Below are the code and all the weights of a small trained network. Each question names an input and a class and asks about switching units off, where a switched-off unit gives its printed mean instead of its output.

import numpy as np


def w(rows, s, z=0):
    codes = np.array(rows[::2]) - 128.0
    scale = np.full(codes.shape[1], s)
    scale[-1] = z or s
    return codes * scale


def f(y):
    return y / 2 * (1 + np.tanh(0.7978845608 * (y + 0.044715 * y**3)))


def log_softmax(a):
    a = a - a.max(-1, keepdims=True)
    return a - np.log(np.exp(a).sum(-1, keepdims=True))


def net(x, mask):
    res = np.array(x, float).reshape(1, 8) / 4 @ E
    y = f(res @ A[0][:, :-1].T + A[0][:, -1])
    res = res + np.where(mask, y, B[0][:, -1]) @ B[0][:, :-1]
    return log_softmax(res[-1] @ U[:, :-1].T + U[:, -1])


A, B = {}, {}
E = w([
[134,70,212,149,65],'x0',
[74,114,95,172,63],'x1',
[148,2,73,101,116],'x2',
[221,191,88,109,92],'x3',
[206,125,165,218,150],'x4',
[106,141,66,168,146],'x5',
[130,116,140,80,212],'x6',
[142,111,105,212,198],'x7',
],0.0065)
A[0] = w([
[90,117,91,228,213,212],'neuron 0',
[117,46,194,145,150,197],'neuron 1',
[35,167,142,106,77,184],'neuron 2',
[168,77,65,78,210,214],'neuron 3',
[137,135,96,197,39,217],'neuron 4',
[48,174,79,110,99,185],'neuron 5',
[149,93,217,111,164,205],'neuron 6',
[136,94,232,115,109,153],'neuron 7',
[88,72,197,166,140,226],'neuron 8',
[66,92,191,79,110,218],'neuron 9',
[113,117,179,120,47,251],'neuron 10',
[79,108,194,97,63,254],'neuron 11',
[144,38,237,124,183,234],'neuron 12',
[113,101,54,33,135,172],'neuron 13',
[213,172,155,106,202,192],'neuron 14',
[179,254,126,127,190,195],'neuron 15',
[207,147,109,179,45,166],'neuron 16',
[115,40,206,153,157,238],'neuron 17',
[174,112,151,155,31,195],'neuron 18',
[48,185,75,154,121,226],'neuron 19',
[207,203,101,77,154,219],'neuron 20',
[163,99,97,137,39,216],'neuron 21',
[62,174,104,140,106,206],'neuron 22',
[191,141,83,148,25,169],'neuron 23',
[125,77,38,141,191,217],'neuron 24',
[158,87,33,25,124,169],'neuron 25',
[169,123,116,108,66,233],'neuron 26',
[91,199,59,97,80,227],'neuron 27',
],0.0082,0.0041)
B[0] = w([
[169,85,85,167,249,208],'neuron 0',
[141,142,59,91,136,190],'neuron 1',
[91,106,169,53,162,192],'neuron 2',
[82,187,59,228,113,206],'neuron 3',
[164,31,139,130,116,209],'neuron 4',
[68,92,185,93,169,189],'neuron 5',
[179,197,78,86,107,192],'neuron 6',
[177,155,81,53,69,181],'neuron 7',
[162,117,37,57,146,196],'neuron 8',
[102,178,110,67,122,204],'neuron 9',
[129,102,139,45,68,216],'neuron 10',
[98,131,129,35,96,223],'neuron 11',
[173,182,51,92,118,224],'neuron 12',
[27,160,120,146,85,197],'neuron 13',
[185,249,133,196,106,221],'neuron 14',
[188,176,226,204,168,254],'neuron 15',
[205,82,137,188,78,203],'neuron 16',
[156,150,24,77,136,211],'neuron 17',
[184,77,124,110,42,202],'neuron 18',
[104,78,169,113,206,203],'neuron 19',
[113,189,210,198,90,240],'neuron 20',
[121,48,119,132,39,201],'neuron 21',
[104,68,188,82,202,182],'neuron 22',
[159,46,188,163,47,203],'neuron 23',
[66,100,62,187,169,202],'neuron 24',
[2,144,94,177,41,204],'neuron 25',
[127,104,151,127,33,198],'neuron 26',
[87,96,220,107,149,223],'neuron 27',
],0.0072,0.0066)
U = w([
[135,93,99,98,126,254],'0',
[204,254,212,206,130,148],'1',
[169,188,97,52,82,89],'2',
[162,160,55,167,171,74],'3',
[187,43,180,163,39,84],'4',
[31,165,91,196,70,95],'5',
[136,84,147,183,218,130],'6',
[82,128,234,60,133,75],'7',
],0.0079,0.0051)

Each question gives the input, the list of numbers given to net, and the class t.
The units are the neurons (one row each of A and B). Each row of codes is followed by its name. A weight is (code - 128) times the scale printed after its matrix; where a second scale follows, it is the last column's (A, B and U).
mask holds one flag per neuron, in row order. A switched-off neuron (its flag False) gives its mean, the last column of its row in B, instead of its output. The means were averaged over made-up inputs and are rounded, as every weight is.
A unit's drop is (log p(t) with every unit on - log p(t) with that unit switched off) / (log p(t) with every unit on - log p(t) with every unit switched off).
The circuit of an input: a set's keep is (log p(t) with only the set's units on - log p(t) with every unit switched off) / (log p(t) with every unit on - log p(t) with every unit switched off). Starting from the 12 units with the biggest drops (on a tie, the unit counted first), units are removed one at a time, each time the one whose removal leaves the highest keep (on an exact tie, the one counted first), for as long as the keep stays at least 0.8.
circuit, biggest first: the units of the circuit, biggest drop first
unit that matters most: the unit with the biggest drop
k most important neurons: the k neurons with the biggest drops, biggest first
drop of u: that unit's drop, to one decimal
input [-4,2,7,4,6,1,1,-8], class 4: circuit, biggest first	(neuron 23; neuron 21)
input [5,1,8,-2,1,-4,-1,7], class 2: circuit, biggest first	(neuron 12; neuron 17; neuron 1)
input [5,-7,-5,-4,-7,8,0,5], class 3: circuit, biggest first	(neuron 27; neuron 23; neuron 0)
input [-8,6,5,-1,-6,7,-8,-6], class 7: circuit, biggest first	(neuron 27; neuron 5)
input [-5,-8,4,-4,-8,1,-1,8], class 5: circuit, biggest first	(neuron 25; neuron 3)
input [-7,4,-2,7,0,6,2,8], class 6: circuit, biggest first	(neuron 0; neuron 19; neuron 27)
input [-1,-8,5,7,3,0,-3,-2], class 1: circuit, biggest first	(neuron 14; neuron 20)
input [-5,4,6,-8,-2,-2,8,5], class 3: unit that matters most	neuron 0
input [0,-3,7,-2,7,1,-2,-3], class 2: 2 most important neurons	(neuron 12; neuron 17)
input [-7,5,2,5,8,0,5,8], class 1: 2 most important neurons	(neuron 14; neuron 15)
input [-3,5,2,-1,-6,-3,5,-2], class 5: 4 most important neurons	(neuron 25; neuron 13; neuron 3; neuron 15)
input [4,4,8,-2,3,1,3,3], class 3: drop of neuron 12	0.1
input [-3,-6,7,2,5,-6,6,6], class 3: drop of neuron 24	0.2
input [0,-1,6,5,3,-4,5,-3], class 5: drop of neuron 25	0.3
